Below is a small trained network, with its code and all its weights. Each question gives an input and a target symbol and asks what happens when units are switched off, that is, made to give their printed mean instead of their output.

import numpy as np


def w(rows, s, z=0):
    codes = np.array(rows[::2]) - 128.0
    scale = np.full(codes.shape[1], s)
    scale[-1] = z or s
    return codes * scale


def f(y):
    return y / 2 * (1 + np.tanh(0.7978845608 * (y + 0.044715 * y**3)))


def softmax(a):
    e = np.exp(a - a.max(-1, keepdims=True))
    return e / e.sum(-1, keepdims=True)


def log_softmax(a):
    a = a - a.max(-1, keepdims=True)
    return a - np.log(np.exp(a).sum(-1, keepdims=True))


def net(x, mask):
    ids = ['αβγεθπσω'.index(c) for c in x.split()]
    T = len(ids)
    res = E[ids] + P[:T]
    r = res
    for j in range(3):
        rows = slice(4 * j, 4 * j + 4)
        q, k, v = (r @ M[0][rows].T for M in (Q, K, V))
        z = softmax(np.where(np.tri(T) > 0, q @ k.T / 4**0.5, -1e9)) @ v
        o = O[0][rows]
        res = res + np.where(mask[j], z, o[:, -1]) @ o[:, :-1]
    y = f(res @ A[0][:, :-1].T + A[0][:, -1])
    res = res + np.where(mask[3:15], y, B[0][:, -1]) @ B[0][:, :-1]
    return log_softmax(res[-1] @ U[:, :-1].T + U[:, -1])


Q, K, V, O, A, B = {}, {}, {}, {}, {}, {}
E = w([
[157,215,106,200],'α',
[172,191,46,141],'β',
[134,168,15,118],'γ',
[144,55,117,84],'ε',
[117,70,185,204],'θ',
[175,100,72,172],'π',
[50,51,71,44],'σ',
[38,223,185,245],'ω',
],0.012)
P = w([
[132,103,155,103],'0',
[105,67,116,127],'1',
[98,32,74,155],'2',
[111,20,53,173],'3',
[156,146,57,105],'4',
[99,134,251,119],'5',
[114,107,173,85],'6',
],0.011)
Q[0] = w([
[107,128,159,109],'head 1',
[144,145,179,130],'head 1',
[192,191,199,82],'head 1',
[1,119,10,158],'head 1',
[206,108,96,190],'head 2',
[94,30,138,215],'head 2',
[174,145,58,181],'head 2',
[111,216,21,148],'head 2',
[173,127,110,200],'head 3',
[148,107,27,149],'head 3',
[145,182,69,74],'head 3',
[151,81,88,167],'head 3',
],0.0094)
K[0] = w([
[146,179,23,47],'head 1',
[160,213,56,154],'head 1',
[161,188,147,133],'head 1',
[100,68,85,125],'head 1',
[94,65,114,93],'head 2',
[1,128,124,112],'head 2',
[138,114,5,149],'head 2',
[206,89,124,129],'head 2',
[58,74,44,135],'head 3',
[86,79,157,205],'head 3',
[131,83,175,135],'head 3',
[6,136,72,208],'head 3',
],0.0094)
V[0] = w([
[94,33,132,112],'head 1',
[70,87,118,64],'head 1',
[177,182,147,104],'head 1',
[152,161,73,137],'head 1',
[25,147,104,88],'head 2',
[78,102,103,2],'head 2',
[99,49,85,59],'head 2',
[156,221,70,101],'head 2',
[231,97,135,84],'head 3',
[70,179,101,195],'head 3',
[213,128,57,60],'head 3',
[53,166,98,83],'head 3',
],0.0098)
O[0] = w([
[180,191,148,102,255],'head 1',
[81,166,167,91,169],'head 1',
[110,101,95,142,3],'head 1',
[115,145,94,169,109],'head 1',
[103,240,188,92,153],'head 2',
[122,159,112,84,75],'head 2',
[154,183,99,112,168],'head 2',
[67,105,93,182,28],'head 2',
[187,115,88,110,57],'head 3',
[66,98,134,161,191],'head 3',
[187,185,2,87,52],'head 3',
[26,177,83,49,101],'head 3',
],0.0094,0.0046)
A[0] = w([
[137,61,118,129,126],'neuron 1',
[194,144,108,105,252],'neuron 2',
[153,116,106,119,89],'neuron 3',
[131,101,107,147,89],'neuron 4',
[113,234,110,148,139],'neuron 5',
[253,49,69,41,116],'neuron 6',
[104,203,185,127,51],'neuron 7',
[166,125,108,254,189],'neuron 8',
[75,90,244,110,148],'neuron 9',
[173,109,180,94,93],'neuron 10',
[73,50,107,73,201],'neuron 11',
[199,75,87,167,101],'neuron 12',
],0.009,0.0028)
B[0] = w([
[113,182,195,114,139],'neuron 1',
[172,53,73,119,170],'neuron 2',
[164,148,86,215,127],'neuron 3',
[97,157,129,120,127],'neuron 4',
[42,64,144,95,166],'neuron 5',
[163,196,107,234,177],'neuron 6',
[164,56,101,100,177],'neuron 7',
[96,59,167,83,189],'neuron 8',
[176,193,74,163,247],'neuron 9',
[52,169,110,112,162],'neuron 10',
[104,208,109,122,138],'neuron 11',
[200,2,94,102,151],'neuron 12',
],0.0058,0.013)
U = w([
[102,2,154,78,129],'α',
[113,56,97,114,174],'β',
[90,108,89,103,158],'γ',
[178,160,136,115,5],'ε',
[204,68,236,71,223],'θ',
[179,51,140,105,29],'π',
[137,154,168,44,12],'σ',
[70,126,204,116,196],'ω',
],0.0081,0.0018)

Each question gives the input, a string of symbols that net reads in full, and the target symbol t.
The units are the heads (4 rows each of Q, K, V and O) and the neurons (one row each of A and B). Each row of codes is followed by its name. A weight is (code - 128) times the scale printed after its matrix; where a second scale follows, it is the last column's (O, A, B and U).
mask holds one flag per unit, heads first, then neurons. A switched-off unit (its flag False) gives its mean, the last column of its rows in O or B, instead of its output. The means were averaged over made-up inputs and are rounded, as every weight is.
A unit's drop is (log p(t) with every unit on - log p(t) with that unit switched off) / (log p(t) with every unit on - log p(t) with every unit switched off).
The circuit of an input: a set's keep is (log p(t) with only the set's units on - log p(t) with every unit switched off) / (log p(t) with every unit on - log p(t) with every unit switched off). Starting from the 12 units with the biggest drops (on a tie, the unit counted first), units are removed one at a time, each time the one whose removal leaves the highest keep (on an exact tie, the one counted first), for as long as the keep stays at least 0.8.
units of the circuit, in order: the units of the circuit, biggest drop first
k most important neurons: the k neurons with the biggest drops, biggest first
which heads matter: for each layer, one digit per head in row order, 1 if its drop is at least 0.15 and else 0, layers parted by /
drop when u is switched off: that unit's drop, to one decimal
input π α α β β, target β: units of the circuit, in order -> (head 2; head 1)
input θ α α, target α: 2 most important neurons -> (neuron 8; neuron 9)
input ω σ ε, target σ: which heads matter -> 110
input α θ β, target θ: units of the circuit, in order -> (head 3; head 1)
input ω β γ, target ω: units of the circuit, in order -> (head 3; neuron 2)
input ε ε ε β, target ε: units of the circuit, in order -> (head 3; neuron 6)
input θ ω θ β, target θ: which heads matter -> 101
input ω ω π, target ω: which heads matter -> 001
input θ α ω α σ ω ε, target ω: which heads matter -> 011
input θ σ θ θ ω, target θ: units of the circuit, in order -> (neuron 7; head 2; head 1)
input π σ σ β σ π, target σ: which heads matter -> 011
input β ω ω ε, target ω: which heads matter -> 001
input ω σ β, target σ: which heads matter -> 110
input β θ γ π β ε ε, target ε: which heads matter -> 001
input θ σ θ, target σ: units of the circuit, in order -> (head 2)
input α ω β β, target ω: units of the circuit, in order -> (head 3)
input θ θ ε ε, target ε: which heads matter -> 110
input π β α α θ, target α: which heads matter -> 110
input γ σ γ, target σ: units of the circuit, in order -> (head 1; head 2)
input θ π α σ, target σ: units of the circuit, in order -> (head 1; head 2)
input ε α θ π, target θ: units of the circuit, in order -> (head 3; head 1)
input θ ω θ σ, target σ: most important neuron -> (neuron 9)
input α θ π, target θ: drop when neuron 9 is switched off -> 0.2
